[128 = 0]
(86) [ 99 103 121  74 124 212 106 101 119 140 161  61 101 107 158 162 145 113
 163 120 157]
(86) [151 121 146 145 149 115 160 127 149 149 115 109 147  86 163 127 118 103
 160 120 123]
(79) [142 133 137  88 127 160 180 116  99 137 101 189 168 139  98 118  65  89
 145 130  76]
(91) [118 154 175  97 131 125 150 114 170 156 137  72 113  83 160 109 102  97
 149 102 113]
(82) [159 128 161 129 141 124 151 119 104 166 143 138 178 100 105  93 136  98
 161 142  99]
(81) [ 91 108 135 142 136 117 138 102  72 126 147  74 160 110 137 107 145 112
 161 132 132]
(91) [147  84 128  43  93 133 120  82  93 147 120 125 100 112 114 132 148 109
 118 162  90]
(82) [145 127 141 143 124 136 142 153 123 122 125  92 139 129 143 161 138 158
 151 108 141]
(82) [ 73 161 161 190 163  88  46 131 180 125  80 161 114 153 106  91 180 104
  75  84 167]
(86) [139 118 126 141 149 185 130 162 174 136 141 105 142 122 174 172  97 187
 168  98 192]
(86) [ 71 111  82 110 112  59  90  75 101 107 156 124  83 129 116  80 130 116
  75 179 122]
(79) [151 118 159 102 116 114 145 128 126 148 115 128 155 113 118 129 134 122
 151 113 123]
(86) [164 150 143 175 146 109 113 147 131 141 127 157 142 132  99 114 157 120
 117 139 113]
(81) [105 145 141  89 129 102 133  95 169 134  88 143  90 109 137 111  90  60
 104 113  97]
(86) [136 145 149 171 144 190 124 168 157 127 107 138 138 148 143 138 165 153
 128  95 144]
(86) [163  99 119 103 150 182 118 116 135 165 162  88 127  82 156 176 119 112
 185 140 155]
(81) [ 83 122  84 104 114 127 113  92 119 120 155 157 105 118 112  92 172  44
 109 153 122]
(86) [138 130 167  98 136 141 115  94  31 142 116 106 153 144  67 147 105 105
 150 139  79]
(79) [195 117 149 120 140 118 174 134 155 168 114 153 162  86 142 128  97 112
 163 134 105]
(79) [110 108 122  72  86 141  84 112 109 120 176   4  58 107 151 188 194 139
 141 124 159]
(91) [ 57 171 111 106 109  96  98  87  74  95 162  96  77 151  82 103 124  71
  87 148  88]
(82) [ 98 132 151 126 120 120 149 122 105 134 156 100 166 115 123  90 150 114
 157 114 132]
(81) [118 112 118  60 135 132 120  81 148 161 142 136 119  82 126 132  95  44
 157 132 136]
(81) [147 126 152 135 110  98 139 131  68 116 122  71 134 131 115 155 156 141
 142 127 102]
(91) [143 126 108 189 175 124 136 153 187 128  93 182 147 127 162 135  79 142
 129 117 161]
(86) [150 103 103 115 148 121 102 110 170 164 155 161 123  93 136 113 114 117
 131 161 154]
(86) [121  97 123 146 113 140 105 117 100 109  99  96  89 135 151 131 223 137
  92 142 112]
(91) [ 94  91 131 187 152 118 119 112 105 117  80 139 154 133 151  87 181 131
 111 129 134]
(81) [106 179 111 227 204 133  54 133 123 115 145 124 109 157 107 140  94 123
 106 142 149]
(91) [101  56  90  77 122  84 104  88 179 127  80 161  97 112 173 129  87 152
  98 134 175]
(79) [ 78 113 136 104 126 222  93 111 113 128 124 137 123 160 125 104 164 148
 110 120 140]
(91) [169 149 175 127 106 134 174 144 110 135 110 105 132 121 126 120 164 121
 130 122  62]
(79) [123  95 111  85 100 111 154 109  89 114 103 138 141 126 118 152 133  89
 146 124 119]
(81) [143 129 139  95 132 135 118 137 193 161 134 181 143 119 120 114  91 143
 133 115 160]
(81) [154 114 165  75 130 172 155 102 125 173 134  86 139  74 146 137 133  72
 182 120 104]
(82) [124  98  94 140 102  92 176 140 113  86  73 183 145 156 140 125 126 147
 104 128 116]
(81) [136 146 163 137 131 125 131 139 156 124  66 146 111 147 135 125 116 146
  94 104 101]
(91) [117 124 114 145 129 169  75 146 106 112 140 138 125 179 102 150 149 194
 109 130 166]
(81) [137 138 141 110 124 143 139 130 163 136 100 151 113 124 137 124 124 110
 115 114 110]
(82) [106 154 101 117 109 147 185 126  73  90 123 169 142 165  98 116  88  92
 120 137  70]
(79) [104  97 151 108 124 116 108 103 117 135  74 173 145 147 110  91 144 138
 100 121 125]
(79) [134 149 157 143 137 129 121 152 160 138 115 151 147 141 117 118 120 153
 125 102 143]
(79) [119 126  96 166 146 114 156 139 128  98  98 156 140 144 147 142  80 131
 126 124 133]
(82) [111 164 137  96 125 174 116 136 135 120 122 116 111 144 108 184 111  80
 148  82 138]
(82) [114 127 138 112 118 133 143 130 145 147 178 113 153 105 138  86 136 142
 151 127 149]
(82) [ 96 158 144 150 123  82 100 114 129 114 121 109  86 137 118  85 165 113
  73 134  97]
(82) [163 171  99 162 120 150 137 173 149  87 113 147  67 178 137 165  95 186
  69 144  88]
(81) [168 108 147 101 123 170 150 141 131 152 120 125 156 111 136 163 136 129
 173 110 137]
(86) [107 151 103 101 107  85 130  95  89 117 163 132 104 123  86 103 129  53
 110 161  83]
(91) [140 167  87 158 173 175 132 153 155 128 169 165 141 137 121 161  38 114
 157 132 153]
(91) [ 93 103 151 111  98  78 127  99 103 120 103  93 117 118 137  90 190 120
 105 125 110]
(79) [ 94  93 129 152 116  60  95 129 123 107 103  98 135 130 139 137 189 152
 123 101 186]
(79) [187 154 125 157  95 182 175 202 178 124 163 129 121 127 158 134 206 167
 130 121 121]
(82) [ 90 135 110 100 104 143 144 127 140 114 147 141 125 134 130 108 130 112
 125 117 137]
(91) [122 166 106 135 125 110 135 120 110 107 153 144  91 156 109  91  70 151
  73 177  69]
(81) [139 170 152 158 146 137 182 161 161 139 159  84 159  94 159 135  97 108
 186  92 136]
(79) [128 131 103 130 143 144 113 122 158 126 112 176 101 139 132 123 100 122
  95 144 122]
(82) [161 167 172 150 135  98 154 158 148 137  89 179 164 143  94 115 105 123
 125 101 100]
(91) [106 116 134 107 118 162 154 130 133 120 120 101 133 126 161 138 116 144
 148 101 141]
(81) [147 167 144 148 139 139 110 156 154 145 148 157 144 132  92 127 152 102
 137 111 141]
(86) [139 135 193 182 126  67  93 143 120 137  98 102 138 135 110  92 220 168
  97 114 121]
(86) [127 158  87 117 131 122 174 132 123 113 169 131 133 118 124 151  46  82
 160 136 118]
(91) [100  94 127  66 123 156 121  87 138 134  94 115  98 114 157 143 107 104
 127 117 130]
(79) [129 125 120 181 157 211 214 170 109 112 125 129 210 134 172 149  88 143
 203  95 145]
(82) [138 159 134 174 158 172 150 155 109 127 118 192 185 160  92 117 110 111
 143 118 113]
[120 123 114 129 101 120 136 130  95 104 118 134 122 143 114 129 185 106
 114 131 111] => (81)
[102 110 130 135 162 188  97  92  87 135 119 106 122 132 135 129 127 114
 131 142 120] => (86)
[122  66 142 143  89  89 126 122 114 110  69 119 114 139 164  83 234 202
  69 141 114] => (79)
[146 163 136 203 182  72  94 132 122 146 151 159 159 131  85  92  93 130
 119 158 126] => (86)
[162 122 152 153 103  93 116 172 158 120  75 195 140 170 106 111 178 206
  76 114 133] => (86)
[107 130 123 139 144 114 123 117 142 138 122 200 158 135 105  69 117 107
 110 137 129] => (82)
[130 129 106  96 145 134  92  86 108 129  99 160  86 136  97 157  88  63
 104 152  95] => (82)
[154 183 102 133 139 104 135 152 157 136 198 143 130 117  96 145  62  99
 152 139 138] => (91)
[107  49 113  70  77  85 130  85  88 120 109 121 120 121 142  97 175 161
 103 157 124] => (91)
[142 112 129 121 123 129  95 106  78 139 133 137 128 132  87 123 183 103
 119 158 107] => (91)
[ 45 133  98  99  92 107 154 122 109  72 128 116 121 163 135 123  86 141
 116 101 146] => (82)
[150 105 127  97  96 144 162 132 103 140 171  99 151 104 133 127 167 134
 166 139 127] => (81)
[165 127 134  98 139 175 169 152 151 144 112 173 172 134 127 167  39 148
 173 103 141] => (86)
[ 98 104 122 132  97 109 173 138 112 103 123 127 160 136 148  94 156 161
 130 117 136] => (81)
[152 102 119  98 136 163 123 111 140 154 119 164 129 113 130 132 123 107
 134 144 124] => (86)
[133 171 124 174 156 174 107 188 172 117 137 138 144 157 121 192 106 147
 158  75 194] => (91)
[134  92 110 133 139 112  85  96 104 137 128 128 108 121 125 119 152 136
 104 173 126] => (86)
[115 151 144 104  94 112 138 136 116 118 157  73 116 121 119 139 161 111
 142 107 125] => (86)
[152 126 144 159 145 127 132 135 136 140 112 126 138 114 140 125 151 121
 134 127 120] => (86)
[130 123 206 109 127 108 135 109 122 152  81  96 138 120 135  92 122 161
 118 111  90] => (81)
[151 166 152 176 122 127 165 198 155 105 101 148 161 165 126 149 118 184
 132  79 139] => (86)
[107 160 132 159 122  91 117 141 134  97 128  97  89 155 136 117 113 181
  81 130 115] => (82)

(294) [112 161 135 124 175 127 100 140 176 180 141  99 105 134 150 128 111 109
 112 154 141]
(294) [ 98 121 158 122 106 103 101  99 168 107 156 133 109  80 130 122 108  91
 136 126 127]
(301) [110 109  95 153  96 159 132 118 140 115 155 107 149 111  96 127 143 165
 132 129 154]
(294) [113 101  98 209 142 142 124 123  85  94 111  98 109  97 122  86 190 138
 128 198 111]
(293) [126  98 135  91 121 104 163  92  94 134 156 139 139 167 126 123 116 127
 136 118 143]
(294) [170 148  93 166  72 111  94 143 144  70  90 148 112 100 112 169  96 119
 170  82  86]
(301) [144 109  89 101 163 140 125 169 135 209 154 162 186 204 141 116 148 144
 135 116 147]
(300) [ 67 162 211  73  85 125  97 122 129 147 169 208 107 151 107 124 179 130
 150  78 135]
(290) [131 115  98  83 137 120 155 115 132 163 148 151 153 171 127 119 123 153
 116 113 143]
(294) [109 157 111 118 188 103 111 150 171 177 137 133 121 157 169 119 117 104
 133 162 131]
(290) [121 119 189 116 109 169 134 115 142 124 145 126 184 104  97 136 140 151
 122  58 127]
(290) [152 106  60 143 114 134  73 167 158 129 145 157 138 118 172  86 112 129
 158 137  98]
(293) [100 201 165 167 145 143  98 122 153 134  96  78  46 100 103 142 151 127
  92 151 127]
(300) [ 68 154 169 130 102 121 100  93 172 113 150 136  87  85 102 116 153 122
 119 121 131]
(290) [143 123 130 163 136 131  65 145 115 141 132 128 109 105 127 141 146 113
 152 141 102]
(300) [143 170 114 160 111 132 106 158 150 115  94 123 100 133 125 141 120 120
 136 116 117]
(300) [125 108 131  98 136 136 132  91 121 130 137 120 122  72 110 137 133 160
  88 143 125]
(301) [127 104 170 137 117 138 135 122 123 115 136 113 140 126 137  91 127 101
 123 115 130]
(290) [128 138 109 148 152 124 138 122 125 121 116  74  92 114 144 135 101 121
 112 185 140]
(301) [149 127 124  83 101 122 106 180 137 147 116 208 139 151 145 117 139 114
 129  98 121]
(290) [141 149 127 115  96 163 119 149 138 127 125 106 116 106 112 172 102 152
 114 120 153]
(300) [111 113  91 149 152 112 141 134 136 147 133 152 160 173 128  95 168 126
 143 136 131]
(294) [141 128 102 151 102 137 127 134 168 100 108 119 143  96 110 133 115 131
 119 105 124]
(301) [141 120 101  90 143 134  97 127 189 143 129 156 142  67 144 106 115 149
  90 115  94]
(294) [122 129 108 142  83 151  99 143 167  80 110 117 102  16 109 157 122 136
  99 161 137]
(293) [ 94 167 106  88 129 131 101 137 193 180 149 135  73 136 139 100 127 136
  83 155 159]
(290) [100 109 133 136 197  53 111  44 142 143 157 157 143 122 124 110 149 111
 163 110  63]
(293) [115  96 129  91 146 122 121 130 123 168 162 164 150 145 143 101 150 126
 125 140 136]
(301) [133  83 126  81 182 117 129 118 145 187 156 136 162 120 148 110 124 116
  93 148 137]
(293) [134  56  76  91 205   3 181  28 107 124 123 184 152 125 138 105 127  98
 124 152  73]
(300) [124 114 155 134  73 115 119 144 151 125 117 155 126 125  81 146 152  74
 116 100 167]
(301) [ 97 159 146 163 147 101 136 133  90 101 102 155 107 156 137 119 175 114
 167 149 104]
(300) [138 123 161  65 133 143  80 105 168 173 125 195 138  63  85 123 180 168
  64  60  81]
(290) [105  93 128  64 104  60 124 103 121 137 161 237 139 147 122 127 151 102
 157 108 124]
(293) [176  86 107 142 187  84 157  97 168 111 121 105 212 127 175 108  48  88
 154  83  73]
(300) [151  91 137  94 135 158 155 107  79 114 121 134 151  92 130 108 141 178
  91 126 102]
(294) [100 150 129  95 154 185 126 157 136 176 168 142 183 149 134 140 153 202
 141 116 143]
(290) [121 142 106 156 104 140 111 144 172  84 128 118 136  88 148 122  97 131
 153 124 114]
(290) [141  97 125 107 162 111 128 116 139 172 134  89  95 121 148 102 103  85
  68 183 157]
(294) [164 115 155 182  47 187  87 140 145 123  93  75  85  71  36 144 163 116
  54  95 163]
(293) [ 90 163 164  91  99 155  84 136 141 108 159 158 120  50 122 188 127 171
 154 124 122]
(293) [101  55 100 124 129  96 125 117 161 150 197 187 223 160 134  89 148 102
 184 100 136]
(293) [ 69 124 156 124 138 115 130 106 125 137 156 138 103 134 134  81 170 113
 121 166 144]
(294) [161 151 129  94  97 154 122 165 168 158 106 140 140 132  95 173 114 137
  91  76 155]
(301) [121 162 128 163 121 121 148 122 108 121 135  81 104 197 130 142  99 119
 169 127 150]
(294) [144 102 199  56 109  72 167  92  23 127 120 190 101 178 115 149 142  94
 130 108 128]
(294) [148 161 136 135 111 146 123 122 134 100  98 116 124  86  96 183 114 161
 125  90 105]
(290) [128 147 101 110 130 147 200 117  63 104 111  92 111 150 126 161 112 190
 114 171 157]
(293) [ 76  75 171 130 159 111 121 103  93 118 173 174 177  98 142  97 188 116
 170 151 105]
(290) [159 138 102 108 120 137 124 142 130 137 108  92  71 109 141 139  86 126
  78 170 150]
(301) [149 146 155  72 133 143  85 137 162 139 127 153 116  76 163 117  95 141
 101 100  83]
(301) [158 134 165  83 161 123  83 119 113 193 138 130  85 138 141 129 118 118
  99 120 106]
(293) [ 94 116 139 108 168  95 130  79 134 100 150 145 139  70 160 112 119 134
 144 151  84]
(300) [124 110 161 102  98 134 127 118 123 131 124 170 136 111  89 123 172 134
 100  92 130]
(290) [112 131 147 146 141 116 133 117 135 116 123  93 106 103 132 135 116  96
 118 163 143]
(293) [106 176 122 167 101 166  85 158 152 110 114 120  95  83 103 155 157 157
 132 139 128]
(301) [137 130 158 142 136 111 134 111 105 119 110 105  99 131 124 132 123  98
 120 134 122]
(301) [129 133 127 148  49 142  82  97 122 119 151 107  51 119  78 128 132 139
 122 110 141]
(301) [178 166 155  84 108 166 103 158 147 132 116 118 122 112 154 156  59 148
 117  74 106]
(300) [125 194 122 160 103 172  65 163 205  92  99  65  64   0 123 191  81 138
  98 165 132]
(300) [103 168 166 131  86 126 134 136  99 116 133 139  99 178 107 158 139 122
 164 108 155]
(293) [ 98 131 158  87 123  92 160  69 136 115 162 121 116 138 136 126  84 116
 135 116 139]
(300) [124 155 133  94 128 116 112 135 121 161 146 144 106 154 123 177 116 132
 144 128 147]
(294) [124 103 119 124  96 145 124 135 128 124 165 138 155 145 139 103 121 137
 153 113 139]
[ 93  68 165 102 171  79 152  72  70 155 172 181 173 161 116 111 189 115
 157 128 118] => (290)
[162 169  78  84 123 130 156 100 130 123  99 144 113 150 120 132 100 206
 103  78  89] => (290)
[133 132 130  75 123 119 134  80  85 124 134 132  75 103 121 143 115 169
 100 144 114] => (300)
[158 159  98 161 110 139 125 153 134 120  93 124 125 159 113 142 125 142
 140  93 115] => (301)
[119  93 165 105  92 141 122 151 140 118 148 171 161 128 153  67 139  99
 129 102 132] => (301)
[ 82 117  96 152 151 114 127 109 170  88 152 117 141  71 167  92 114 127
 149 179 113] => (294)
[111 126 151 150 130 119 126 136 142 124 127 133 139 135 129 113 145  94
 139 124 132] => (290)
[ 79 145 145  89 123 117 142 113  91 167 168 170 124 186  91 167 177 158
 153 127 168] => (300)
[132  93 170  84  76 145 132 163 125 140 175 165 195 161 132 148 106 104
 167  76 172] => (293)
[115 109 140 141 129 159 110 137 134 140 168  85 151  92 121 164 116 130
 140 154 165] => (290)
[143 119 118 158 161 136 113 142  86 135  93 135 117 109 118 126 186 140
 112 163 101] => (293)
[124 107 157 119 164  87 124  96 118 159 135 151 143 134 104 149 154  99
 132 115 118] => (293)
[131  68 171 111 134  97 141 136 168 143 170 156 231 162 156 108  94  47
 171  69 142] => (293)
[120 102 179 123  98 159 153  90  66 114 155 140 169 149  86 123 170 175
 148  67 120] => (294)
[159 148 143  91 123 123 162 100 124 107  75  92  58  97 133 114  87 126
  41 141 123] => (290)
[147 140  93 103 129 111 127 141 161 160 114 133  98 157 138 115 104 112
  93 134 143] => (290)
[ 98 108 108  56 105 104 184 109 125 133 166 178 166 163 121 143 119 149
 137 120 174] => (290)
[110 189 130 129 106 135 118 141 147 113  89 115  43 100 115 142 133 132
  85 163 144] => (293)
[113 124 144 122 150 132 115 133 147 133 142 132 142 108 156 104 127 120
 130 138 116] => (293)
[144 143 129 142 149 143 152 127  94 119  92  83  82 139 151  90 124 135
  87 168 120] => (293)
[120 170 142 162 124 181  98 155 164  84 123  86 132  64 159 130  95 156
 147 127  99] => (293)
[143 117 104 133  89  84 122 116 122 117 100 151  76 124  89 146 140  92
 108 138 141] => (301)

<60> [125 175 107  76 148 139 143 126 106 130 104 148 160 121 147 154 168 116
 150 121  91]
<60> [144 143 161 188 105 142 116  93 160 168 119 161 145  89 128 134 158 149
 104 165 111]
<62> [124 157  90 145 119 177 193 112  73 129 154 153 103 153 156 101 133 103
 216 140  96]
<55> [150 157 179 122 180 111 116 168 193 121 127 171 108 133 123 163  74 102
  26 119 126]
<65> [123 158 117  59 170 151 130 145 108 125  95 169 133 137 134 159 132 105
 113 133 101]
<55> [132 120 146 106 183  79  66 135 202 128 126 139 134 125 107 169 122 156
  24  84 140]
<62> [137 108  88 137 158 121 107 160 137  74 162 106  91 150 137 171  85 143
 146 162  98]
<55> [126 113  84  61 131  93  94 150 133  98  97 130  68 160  88 204  49 167
  66 146 168]
<62> [150 137 175 165 166 141 100 123 143 152  97 175 131  99 129 121 156 136
  94 165  90]
<65> [116 142 191 136 176 135 157  89 144 139 154 140 163  98 148  86 189 132
 144 115 112]
<65> [144 116 128 182 154  99 154 127 143 126 146 138  96 138 131  79  92 130
 130  98 132]
<61> [109 173 132  41 141 128 102 149 106 103 151 111 111 157 122 108 206 146
 169 103 109]
<61> [157 170 161 145 136 107 147 125 120 155  68 170 123 103 126 105 135 129
 111 136 118]
<60> [112 120 194 164 154 147 175  54 117 140 153 144 114 102 132  86 163 169
 163 167 140]
<61> [144 164 116 113  83 101 118 158 167 140 130 122 163 102 129  71 163 128
 141 104 104]
<60> [109  57  64  82 112 160  80 196 141 103 158 102 141 151 120  94  90  95
 132 131 115]
<61> [127 149  92  84 109 124 142 169  96  94 130 104 101 164 129 151  96 106
 156 122 134]
<55> [128 143 135 111 129 114 127 129 105 130 102 121 124 139 122 147 134 123
 118 105 146]
<65> [163 154 103 128 156 108 160 172 113 102  72 146 124 125 149 190  49  88
 111 153 105]
<65> [126 131 113 106 191 128  98 119 133 126 107 131 194 105 154 184 180 124
 118 113  79]
<62> [127  99 143 170  94 144  78 101 159 166 113 146 121 126 100 191 106 143
  40 146 167]
<65> [129  96  79 140  57 122 150 140 123 124 121 109 101 147 110 153  30 116
 113 139 182]
<62> [104 121 148 108 126 166  85 135 102 128 144  89 172 139 139 151 203  99
 144 109 118]
<65> [128 141  66  84 151 127 129 154 129 103 135 148  94 168 128 176  77 119
 113 115 117]
<60> [129 121 103  81 144 104 108 168 150 114 119 128 129 142 118 131  95 115
  90  96 133]
<55> [113 173 151 110 121 115 176  80 114 130 149 132  96 144 122 137 145 155
 145 105 166]
<55> [144  81  37 127 156  77 171 111 122 108  62 135 139  99 133 182  18 154
 121 159 135]
<61> [141 131 120 188 108 117 149 104 128 154 112 131 145 121 137 150 113 113
 115 103 143]
<60> [144 190 162 183 100 153 140 124 106 142 155 127 128 126 154  92 211 117
 197 132  82]
<60> [114 117 162 121 116 135 110 127 147 138 152 124 118 140 109 105 137 128
  99 109 158]
<65> [119 102 187 146 124 117 164 125 161 130 158 116 129 118 120  66  93 112
 106 111 175]
<62> [127 112 126 151 136 135 118 147 110  87 163  90  93 161 135 170 103 122
 148 145 130]
<60> [120 117 185 152 153 137 131 129 162 120 189 122 121 125 132  64 149 128
 136 122 124]
<55> [125 125 130 159 101 151 140 105  59 160  87 114 162 122 140 111 179 101
 173 115 130]
<65> [135 143  99  87 168 113 125 156 145 105 120 146 120 140 132 167  91 119
 100 119 111]
<65> [125  92  76 137 106 133 116 126 108 140 100 122 140 137 123 154  98 117
 118 119 143]
<60> [149 104  52 133 145 112 118 170 137  97 104 114 156 120 150 190  64 105
 124 144  91]
<65> [136 149 124 104 123 125 122 138 124 126 103 139 125 120 125 145 130 136
 124 151 116]
<62> [138 172 143 137 135 104 161 117 103 127 108 121 130 132 142 158 137 116
 138  99 136]
<60> [129  85  91 121  65 113  93 122 136 153  65 119 149 110  96 189  75 141
  59 147 179]
<61> [108  77 122 107 104  71 152  94 157 121 140 110  77 135  80 100  49 189
  91 113 225]
<61> [133 143 131 122 105 135 116 162 140 123 144 129 104 149 120 122 113 112
 115 124 131]
<60> [121 135  92  81 190 158  91 125 165 145 121 210 114 151 119 190 107 127
  43 119 102]
<61> [113 157 157 110 158 128 160  81  87 142 106 129 157 122 142 145 186 126
 147  97 137]
<61> [133 181 197 133 115 172 113 138 161 159 147 172 129 123 128 113 173 103
  93 140 107]
<62> [111 147 161  73 153 177 113 165 107 113 160 126 142 133 142  58 209 103
 186 139  75]
<62> [135 118  91 138 154 110 135 130 135 110 135 120 137 123 144 135 115 135
 149 122 104]
<65> [117 106  84 113  81 144 102 115 106 147 100 121 143 128 114 155 134 138
 126 139 142]
<55> [121 113 113 140  88 129 118  86  82 168  75 131 127 128 106 137 147 149
 124 123 166]
<55> [115 118 151 156  77 176 115  84 112 170 129 163  80 142  97 124 136 154
 109 168 163]
<61> [100 103 137 153 125 156 121  66 151 139 182 131 110 141 118 174 131 162
 106 135 159]
<60> [139 105 114 147 138 106 128 126 146 122 110 128 133 112 127 153  84 138
 103 144 133]
<62> [129  90 153 208 108 167 137  99 107 153 130 142 100 133 122 122 102 121
 123 164 150]
<61> [119 105 168 104 155 158 115 157 138 120 134 132 148 116 131  94 132  99
 116 151 114]
<62> [122 155 102 102 104 123 189 108  38 140  67 103 177 117 151 116 167  98
 207 100 133]
<55> [116 152  81  80  65 160 181 159  73  80 168  99  73 161 133 105 100 125
 237 184 123]
<55> [141 111 161 157 131 114 165 149 124 105 133 108 119 108 136  66  97 120
 163 160 128]
<61> [135  49 169 181 142 110  95 136 186 150 127 136 132 102 103  49  88 133
  61 124 156]
<55> [127 124 184 184 122 163 141 109 118 152 145 135 136 116 138  80 165 111
 148 141 122]
[115 138  84 105 130 144 169 105  85 110 128 131 106 149 138 182 101 132
 164 147 133] => <55>
[132 102 211 164 136  91  73 118 192 154 141 122 132 102  97  59 169 166
  66 101 156] => <55>
[128  65 116 151 104  73 164 126 144 132 108  94 141 117 111  90  40 118
  97  86 202] => <61>
[140 127 186 165 142 119 152 167 136 106 158 113  95 145 133  85  87  90
 123 117 144] => <65>
[147  86 110 195 130  88 153 104 143 148  94 126 158  94 133 111  82 131
 113 113 145] => <65>
[122 126  93 120 168 118 140 123 152 109 164 133 123 147 140 153 104 129
 123  95 120] => <65>
[116  70  51  73 105 119 103 166 117 106  94  93 151 140 115 181  56 108
 101 126 156] => <60>
[160 139  84 123 122  93 130 192  93 104  80 115 105 146 130 116  82 102
 149 120 113] => <61>
[140 166 121  98 177  92 167 150 108 101  96 118 151 134 155 176 105  89
 127  86 120] => <55>
[155 109 116 196 190 107 143 144 157  92 157 131 107 125 154 134  74 128
 137 145  88] => <60>
[136 140 114 100 134 131  82 159 113 123  99 132 124 137 122 152 148 127
 118 137 103] => <65>
[133 135 147 185 142 136 157 116 117 118 164 124  95 151 143 138 111 115
 146 121 132] => <62>
[119  96 164 130 193 160  97 109 123 123 128 161 100 124 120 132 142 159
 112 186 107] => <61>
[138 178 131 103 150 132 131 116 139 151 104 182 139 108 133 117 170 140
 122 131  88] => <60>
[173 102  87 161 148  39 130 190 168  81  99  86 141 107 140 149  28 119
 105 118 120] => <60>
[111 118  89 121 134 143  92  80 115 160 125 145 146 125 123 118 206 170
 149 110 106] => <65>
[133 175 138  95 127 118 136 152  91 118 111 130  88 164 121 133 132 114
 134 104 139] => <61>
[100  69 126 138 233 141 117  70 128  95 160 124 118 140 140 225 111 165
 108 147 130] => <55>
[123 140 154  96 110 138 111 146 128 122 124 119 130 125 120 135 142 124
 119 148 132] => <65>
[117 170 130 129 116 151 158 114  59 125 131  97 145 156 156 172 178  88
 184  93 128] => <62>
[143 164 194  89 151 121 127 156 132 135  82 163 124 102 117  83 145 125
 102 156 114] => <65>
[127 150 149 129 126 144 161 112 110 133 116 151 104 137 127 165 100 118
 112 148 148] => <61>
[100 118 141 116 144 175 156 102 103 120 149 120 148 137 147 184 126  99
 137 140 139] => <61>
